Below are the code and all the weights of a small trained network. Each question names an input and a target symbol and asks about switching units off, where a switched-off unit gives its printed mean instead of its output.

import numpy as np


def w(rows, s, z=0):
    codes = np.array(rows[::2]) - 128.0
    scale = np.full(codes.shape[1], s)
    scale[-1] = z or s
    return codes * scale


def f(y):
    return y / 2 * (1 + np.tanh(0.7978845608 * (y + 0.044715 * y**3)))


def softmax(a):
    e = np.exp(a - a.max(-1, keepdims=True))
    return e / e.sum(-1, keepdims=True)


def log_softmax(a):
    a = a - a.max(-1, keepdims=True)
    return a - np.log(np.exp(a).sum(-1, keepdims=True))


def net(x, mask):
    ids = ['ΓΠΦΨαβδζηθλμστω'.index(c) for c in x.split()]
    T = len(ids)
    res = E[ids] + P[:T]
    r = res
    for j in range(2):
        rows = slice(2 * j, 2 * j + 2)
        q, k, v = (r @ M[0][rows].T for M in (Q, K, V))
        z = softmax(np.where(np.tri(T) > 0, q @ k.T / 2**0.5, -1e9)) @ v
        o = O[0][rows]
        res = res + np.where(mask[j], z, o[:, -1]) @ o[:, :-1]
    y = f(res @ A[0][:, :-1].T + A[0][:, -1])
    res = res + np.where(mask[2:6], y, B[0][:, -1]) @ B[0][:, :-1]
    return log_softmax(res[-1] @ U[:, :-1].T + U[:, -1])


Q, K, V, O, A, B = {}, {}, {}, {}, {}, {}
E = w([
[126,188,168,124,202],'Γ',
[193,115,139,90,126],'Π',
[41,76,100,30,236],'Φ',
[83,219,102,90,116],'Ψ',
[76,138,12,121,11],'α',
[111,74,136,140,199],'β',
[118,110,123,25,120],'δ',
[181,163,163,74,128],'ζ',
[219,195,151,27,76],'η',
[138,39,75,96,58],'θ',
[158,140,188,100,190],'λ',
[138,177,123,97,107],'μ',
[50,139,65,125,145],'σ',
[133,196,103,134,94],'τ',
[215,71,94,29,7],'ω',
],0.014)
P = w([
[111,57,6,111,139],'0',
[120,148,146,148,130],'1',
[76,96,160,114,124],'2',
[162,125,93,77,179],'3',
[125,148,134,156,129],'4',
[98,110,147,117,124],'5',
[164,124,94,73,181],'6',
[121,143,130,161,125],'7',
[110,121,146,114,119],'8',
[163,122,93,76,181],'9',
[119,141,128,161,124],'10',
],0.022)
Q[0] = w([
[140,89,144,173,54],'h0',
[160,137,179,212,112],'h0',
[123,132,131,90,168],'h1',
[180,122,2,125,179],'h1',
],0.017)
K[0] = w([
[110,149,195,123,89],'h0',
[158,193,190,158,157],'h0',
[85,111,70,55,171],'h1',
[160,20,7,198,80],'h1',
],0.017)
V[0] = w([
[50,50,56,191,8],'h0',
[201,149,138,232,129],'h0',
[78,178,53,222,124],'h1',
[72,226,164,18,135],'h1',
],0.013)
O[0] = w([
[102,95,83,151,104,253],'h0',
[221,119,64,164,151,35],'h0',
[69,109,23,134,119,159],'h1',
[74,194,151,2,140,138],'h1',
],0.0096,0.018)
A[0] = w([
[203,117,52,165,193,2],'n0',
[70,254,123,227,135,139],'n1',
[95,112,147,198,98,168],'n2',
[158,210,148,167,11,95],'n3',
],0.012,0.0079)
B[0] = w([
[215,144,120,31,119,164],'n0',
[177,7,97,77,111,233],'n1',
[128,90,169,113,134,254],'n2',
[91,165,36,159,105,158],'n3',
],0.017,0.0082)
U = w([
[120,151,104,129,181,164],'Γ',
[168,119,187,118,169,172],'Π',
[32,147,209,121,74,98],'Φ',
[45,213,26,129,151,87],'Ψ',
[102,104,106,165,53,5],'α',
[176,89,170,70,199,52],'β',
[96,115,175,70,76,71],'δ',
[118,147,135,182,160,244],'ζ',
[124,162,153,106,118,191],'η',
[150,50,197,120,136,37],'θ',
[132,108,153,170,214,214],'λ',
[92,176,92,231,46,175],'μ',
[49,84,131,207,198,92],'σ',
[185,154,12,124,178,123],'τ',
[122,112,214,254,47,211],'ω',
],0.0079,0.012)

Each question gives the input, a string of symbols that net reads in full, and the target symbol t.
The units are the heads (2 rows each of Q, K, V and O) and the neurons (one row each of A and B). Each row of codes is followed by its name. A weight is (code - 128) times the scale printed after its matrix; where a second scale follows, it is the last column's (O, A, B and U).
mask holds one flag per unit, heads first, then neurons. A switched-off unit (its flag False) gives its mean, the last column of its rows in O or B, instead of its output. The means were averaged over made-up inputs and are rounded, as every weight is.
A unit's drop is (log p(t) with every unit on - log p(t) with that unit switched off) / (log p(t) with every unit on - log p(t) with every unit switched off).
The circuit of an input: a set's keep is (log p(t) with only the set's units on - log p(t) with every unit switched off) / (log p(t) with every unit on - log p(t) with every unit switched off). Starting from all 6 units, units are removed one at a time, each time the one whose removal leaves the highest keep (on an exact tie, the one counted first), for as long as the keep stays at least 0.8.
circuit, biggest first: the units of the circuit, biggest drop first
unit that matters most: the unit with the biggest drop
k most important neurons: the k neurons with the biggest drops, biggest first
which heads matter: for each layer, one digit per head in row order, 1 if its drop is at least 0.15 and else 0, layers parted by /
input θ δ σ λ τ ζ, target Φ: circuit, biggest first => [n1; h0; h1]
input τ δ θ τ Π τ τ Π τ Π, target τ: circuit, biggest first => [h1; n0]
input τ Ψ Γ Ψ θ η τ τ, target τ: 3 most important neurons => [n1; n3; n2]
input θ σ σ τ ω θ ω, target θ: circuit, biggest first => [h1; n2; n0; h0]
input τ ω Ψ σ ω λ, target Φ: circuit, biggest first => [h1; n1]
input α τ τ τ Ψ θ Ψ σ α τ, target α: most important neuron => [n2]
input σ τ Ψ σ δ δ θ Ψ α τ, target σ: circuit, biggest first => [h0; h1; n2]
input μ Ψ Ψ τ Φ σ Ψ α Γ τ σ, target θ: which heads matter => 00
input τ λ α ζ θ μ σ, target τ: which heads matter => 11
input τ θ λ α Ψ ζ τ Ψ ω, target Φ: circuit, biggest first => [n1; h1]
input Ψ Φ η σ ζ Ψ ω ζ τ τ Γ, target β: circuit, biggest first => [n1; h0]
input ω τ Ψ β, target ω: which heads matter => 11
input ω θ τ μ Π μ τ Ψ τ δ δ, target Φ: which heads matter => 11
input δ Ψ ζ η Ψ τ τ Ψ σ, target Φ: circuit, biggest first => [h0]
input Ψ Γ σ τ Π Ψ τ, target Ψ: which heads matter => 01
input Ψ α μ η η μ ζ η Γ σ, target Ψ: circuit, biggest first => [h1; n1]
input τ τ λ Φ Ψ δ λ β τ Π ω, target μ: circuit, biggest first => [n3; n1]
input α σ ω τ ω, target μ: circuit, biggest first => [n3; h1]
input ω θ Γ, target Φ: circuit, biggest first => [h1; h0]
input Φ σ λ α, target Φ: unit that matters most => h0
input Ψ δ θ θ α η τ δ ω Φ, target Ψ: circuit, biggest first => [h1; n1]
input σ ζ τ Ψ Ψ, target δ: circuit, biggest first => [n1; h1]
input Ψ ω ω τ η, target Ψ: which heads matter => 00
input τ β τ τ σ σ λ λ, target Π: which heads matter => 11
input Φ Ψ σ Ψ σ τ Φ λ τ β, target Φ: which heads matter => 10
input Π Ψ τ η σ η τ ω θ, target Φ: which heads matter => 01
input ω μ Γ τ τ ω Π τ μ τ η, target Ψ: unit that matters most => n3
input τ Ψ δ ω σ Ψ η, target τ: 2 most important neurons => [n0; n2]
